Each row is followed by its class number.
[-13  15   7  -1  -4 -11   8 -14   6   1   6  26   9   6 -22  10 -13   6
   5   4 -13  -1  -6   8 -13  16  -5  -5  -7  -6  -4 -11 -21   4  -1  -5
   7  11  26  15   9   4  -1   7 -20   8   2 -15   7   2  10 -20   9 -11
   5  18   7   0  20 -14  -2  -6  10   2   0]  2
[-19 -21  -3 -11  -6 -14  -2  -1  16 -11 -20  22  -7 -32  -3  16  -2   0
   9  -2  -7   1  14   3   7  40 -23   5   3  -4   2  25  -6   2  10   6
  -1   4  15  -4  22  17   4   2 -15 -21   2  -7  -4  13   0  28   2  11
 -11  33  -3   9   6   7  18  -8 -11  14   0]  2
[-23 -15  11 -11   0 -16  -7  -1  11  -7  13  19   6 -24   9  -5  -5  10
  -2 -19 -29  24   9 -11  20  43 -17 -16  -2 -32  -7   0   6  -5  -7   4
  -9   0  -1 -11  31  -2  -2   5   2  -3  -4 -11 -17   7  13   0   5   0
 -16  36  -2   3   7  -3   9 -11 -13  -6   5]  0
[ 10  -3  -1   2   2  -7 -10 -19  32  11 -13  16 -18   6 -32  40   0   0
 -31 -24  18 -42 -11 -13 -13  -4  -9 -17  13  -3 -12  31  17 -24  19  11
   7  15  19 -41 -41  12 -19  -6 -45   1  -1 -51  14 -14  -6  50  -4  24
  18  10   1  12  40   9  12  12  -9   5   0]  1
[-11  25  -3 -19 -19 -33  17   0  36   5 -28  36 -33  -8 -41  23  -1  -6
 -18  -4  -7  -8  11   3   3  56  -3 -24  24  -6 -22  -3 -23  13 -29   8
  10  45 -22  -8 -20  16  11  16 -78  -4 -10 -16  31   3   5  28 -12  50
 -29  22  21   0  28  10  -2  -6  -7   3  25]  1
[-39 -10 -10  -2  11 -10  20  -4  28 -12 -23  12 -18 -34  -8  12  -3   0
  17 -16  -9   3  11   9   6  59 -26  -4   2  -4  18   7  -5  -3  -4  -1
   1   2 -14  14   5   7  11  19 -19  -7  -7   6   6   7   2  16 -21  26
 -18  37   3   4   0   5   9  -1   1   8  -3]  2
[-35  15  -9   0  10  -4   7 -22  13  -1   8  31   1  -5 -23   2 -11 -11
   6   3  13 -16 -40   6 -10  41  -5  -1   1 -10  12  -3 -11 -17  -2  -2
  10  21   6  -1 -12  12 -10  -6 -11   5  10 -12  12   0   0 -32   0 -15
  18  37   7   6   9  -6   6   4   5  -6   3]  1
[ -5   9 -15  -6   0 -24   7 -18  13 -13 -17  15 -26 -20 -28  11  -4 -12
   1 -10  15 -15  -6   5 -25  47  -9  -2   6   1   3  27   5 -11   8   7
   6  25   4   0 -13   9  -8  -1 -19   1   7  -7  14   4   1  16 -18   9
   0  14   8  25   6   4  13  -4  -5   3   4]  1
[-20  -6  -1   6   2   1   0  -8   1   9  39  25  17   0  -2   3  -2  -2
   4   1  -3 -13 -15   1   1   5   4 -15   7 -11  -2 -20 -23  -7  -5  -1
   9  -4   8  -3 -22   1 -10   5 -12  10  -3 -13  15   6  16  -7  -2 -24
  19  24   3   2  16  -7   1  41  14  -4   2]  2
[-15 -19 -26 -12  12  42   6  21  -1   6  -7  50  15   7 -12  43   5   7
  12  32   2 -28  29   8 -35 -28 -20   8   9  14  63 -65 -75   7 -42  -5
   3  26 -12  82  -2  38  59  38 -84  -7  -3  21  63  -9   4  26 -49  37
  -4  38  43  -1 -15 -15 -14  49  22  14 -38]  1
[-10  -4  -7   7   6 -10   2 -11  11  -2 -14   8 -10 -11  -9   4 -12   0
   9 -13   8   7   6   6  34  26  -4   1   6   4   2  21  -5 -14  -7   1
   8  18   4  -1   1   3  -2   1 -17   3  -5 -10  -1  11   2  11   2  -3
  -1  18  -1   0  40  -3 -20   5   0   7  -3]  2
[-17  18  -7  10  22 -14  17   8  18 -10 -17  10 -33 -16 -25   7   0  -3
  19  -3  -6 -13  -1  14   7  42 -14   6  -1  -1  15  -4 -13  10 -17  14
   6  13  -8  26  -4   7  16   7 -10  -7   8  14  27  17   3 -12 -10   7
 -17  12   2  17 -10  10  -2   3   8  -3  -5]  2
[  3 -17  10   0   1 -14  -4  -7  10  -6  -4  23  11 -20   7   5   2  11
  14  -8  -6  11   0 -11   5  26 -27   4 -17  -6   5   7   9 -12  14 -11
  -5  -4   4 -17  23   4 -24   1  20   5 -10 -10 -23   9   6   6  12 -29
  -6  34  -8   8  20  -4  10  -9  -6   8  -3]  0
[ 52  35  -1   5 -28 -14  10 -21  17  18  -6  46   4  50 -67  54  -9  -6
 -17 -11  -7 -84  12 -34 -57 -58  12 -29  41   7 -21 -26 -80  19 -27   3
  16  61 -17  15  -6   7  36  27 -84 -24   1 -46  48 -24  23  28  10 -26
   4  17  49  22  48 -10 -42  -7  12   0  21]  1
[ 46 -35  -2  -3  -4  11 -15  -2   2  16 -33   1  11  17   7  53  -6   8
 -19 -10  16 -30  10 -22 -11 -78 -10  -9   8   5   2  31  16 -31   8   4
  -4  23  15 -24 -11   0   8  11 -68  -1 -10 -42  -5 -10  -1  83  -7  42
  13  21  -7  -8  22  15  -8   5 -15  19  12]  1
[ 63 -39  30  27 -12  31  -9  -3 -41   7 -34 -23  24  30   2   5 -25  19
  17 -17   5  11  -1 -14 -20 -84  10 -10 -10  17  16  41   7 -22 -11   0
   8 -23  -3  10  35 -22  12  -5 -37  18 -19   3 -59   3  -1  23  24   2
   3 -26 -18 -40 -15 -10 -28 -12 -13  19   5]  0
[ -1   4  12  -8 -17 -19   0   2  16   5 -14  15  -9 -28   0  13   4  -1
  -6  -8  -1  13   0   0  10  38 -12  -9   6  -1  -3 -12   8   3 -19  13
   6   7   3 -15   6  -3   9  -3  -7  -3 -10  -8   0 -16   9   3  -9   9
  -6  13   0  -3   5 -18   5  -3  -4   5   2]  2
[ 11 -13 -13   1  -7 -23  -3 -14  15  -2 -19  -7  -8 -27 -12  19  -3   5
  25 -14  -3 -18   0  -7 -14  12 -11   0  -1   2   0  48  17 -16  20   0
   8  17  -9   0  23   1 -13 -16   6   1   2 -10 -16   7  -6  13   3 -20
   5  15   2  12   8   4  13 -13 -18   2   5]  2
[ 48 -52 -25  13  16  13 -17   4 -12  -6  -6  19  45  16 -17  69   6  -2
  22  18  11 -84   3 -46 -58 -84 -40  25   4  10  84 -21 -29 -13  15  19
   6  22   5  49  21 -21  -4   8 -25  17  -1  -3  49 -26  -1  57 -26 -46
  14  50  30  44  -4 -22  -7  22   0 -11 -17]  1
[  1  -6 -13   2   8 -12   5 -10  11 -23 -10   0 -20 -14 -17   7  -8   2
  14  -3  -2 -11   9  -3   3  30 -11   2  -3  -2  18  21  -1   7   0   3
  -2   7  -4   6  12  11  -4   3  -9   1  -1   0   8   2  -3 -13   1   3
   3  16  -4  10  -3  13   3  -9  -4   3  -4]  2
[-40 -13 -15 -16  13  -3   9  -3  32   1 -13  33 -29 -23 -26  22  -5  -4
  -5  -7  -6   3  18  18  -6  69 -26 -13  23   4  18   2 -27   0 -28   8
   6  14 -27  23  -6   7  45  22 -84  -1  -5  10  30   9   3  70 -20  59
 -26  50  12  -4   5   8  11  -6  -7  12  -2]  1
[-24  -6   5  -3  11   1   4 -10   6 -10 -14  28   5 -14 -10   1  -6   5
  12 -14   8 -10   0  -6 -13  22 -13  -6   5 -11  14  -1 -13 -24   4   3
   8  -6   8   1  -3   9 -11   6 -21  10  -4 -14  -2  -5   6   7   2  -8
 -17  34  -8   6  21  -3  12   6   4  -9  -2]  0
[-32   3  -4  -2   9  -4   6  -2  22   2   3  34  -2 -23 -12  16  -8 -12
   7   2  -5 -10   5  -2 -10  32 -23  -9  12  -7  13 -20 -10  -3   4  14
   7   8   3  -2  -2  42   5  12 -15   3   0 -20  27   0  12  -3  -8  -1
  11  35  15  17  18  -5   5   7   7   0  -2]  2
[-12   8   5   3 -10  -4  -3 -12  -6  -7   3  30   6   0 -14  11   0   3
  12 -20  -1 -10  38  -2  -8  16  -2  -8  11  23  13 -26 -30  -6 -10 -10
   1   5   5  -3   2   3 -12   9 -10  13  -1 -23   4   1  18   1  -3 -20
  12  29   8   1  15  -5   0   9  14   4   1]  2
[-15  -9 -38 -37   4 -27  14  -2  58  -8 -30  -2 -70 -38 -22  31  -3   0
 -10 -33   9  -6   8   8  21  84 -31 -21   6   4 -18  67  27 -15  25  -5
  15  18 -14 -22 -29  21  -4   3 -36 -21   6 -26  22 -10 -22  51 -15  69
 -33  23  -3  20  -1  23  25  -6 -14   1  -6]  1
[ -9 -20  19  -6  -9 -36 -10 -12  25  -2 -14  35   1 -29   6  34   0   2
   8 -16 -13 -13   3 -29  10  31 -41 -12  12 -15 -19   6   7   0  12   7
  -8  13 -13 -26  54 -18  -6   9 -10  -6  -2 -34 -23   2  19  37   6 -27
  -6  41   4  23  35  -1   9 -23 -14  17  -2]  0
[  6 -22  17  -6  -9   7  -8  -4 -11   2 -22  -7 -15  -4  19 -19 -16  12
  -9  -7   7  31   8   6  22   3  -2  -9  -5  -1  -8  27  20 -15  -6   1
  -6 -20  -1 -22   0  -5   9   3 -12  -4 -16   1 -28  12  -2  32  21  48
 -12  23 -43 -23   4  11  -9  13 -20  10   0]  0
[  6  -6 -16   4   7 -21  -9  -2  23  -1 -21  19 -17 -13 -20  28  -6   5
   2 -17   4 -27  -3 -18 -15  30 -11  -7   4  -3  -5  35  15 -12  25   2
   5  18   3 -14 -25   2  -7  -6 -12   3   5 -22   1   0   3  27   3 -15
   7  34   6  17  11  10   7  -6 -12  -5 -11]  2
[ 60 -43  10  11 -14  40 -25 -14 -24  35 -22 -27  27  44  -3  26 -15  13
 -25 -16  22 -40  -3 -22  -6 -84   0   2   3   4  15  47  18 -33  26  13
  -8 -13  24 -41   0 -37 -32  -9 -30  13 -14 -44 -34 -18  -6  47  21   4
  22  15 -18 -11  20 -14 -19   6  12   4   5]  1
[ -4 -26  33  -5  -1  -5 -10  15 -10  -8 -14  -5  28 -20  35  -7  -5  20
   7  -3 -18  37  19 -20  16 -16 -19   0  -8  -8   0 -17  18   4 -11  -6
 -12 -20  -1  -7  45 -11  26   1  -4  -3 -16   4 -40  -3   8   7   3  12
 -14   2 -18 -25  -2  -4 -13  -5 -13  13   6]  0
[  2  25  13  10  -2   2   7 -21   4  -4  10  32  22  30 -23  -4  -7 -11
  -5  -7   0 -19 -11  -6 -21 -18  21 -14  11  -6 -18  -6 -35   5  -8  -3
   3  26  12  -6  -9   9 -11  10 -18  32  -2 -35   1   2  15 -13  19 -29
  23   1  -5   4  35  -7  -2  -3   8  -1 -10]  2
[-42  12   4   8  -1 -12   5 -14  11   1   4  53  31  -2 -13  18  -4   6
 -15 -13  -3 -15  -6 -21 -13  26 -13  -4  11 -23   6 -23 -33  -7 -18   9
   0  16   6 -19   3  10   1  18 -38  13   1 -41   5   6  22   5   1  -9
   8  44  13   2  44 -12  -1  -1   8   3   1]  2
[ -2 -24   8   4   4  -9  -6  -3  -6  -4  -4   2  35 -12  15   1  -8  14
  34  -7 -14  -8   4 -21  -8 -11 -17   9 -10 -10  13   3   5  -6  16   1
 -11 -38   2   8  53 -16 -16  -6  30  11  -6  -8 -27   9  11  -5   9 -57
   7  26 -11   5   0  -9  -8  -9  -5  -3  -8]  0
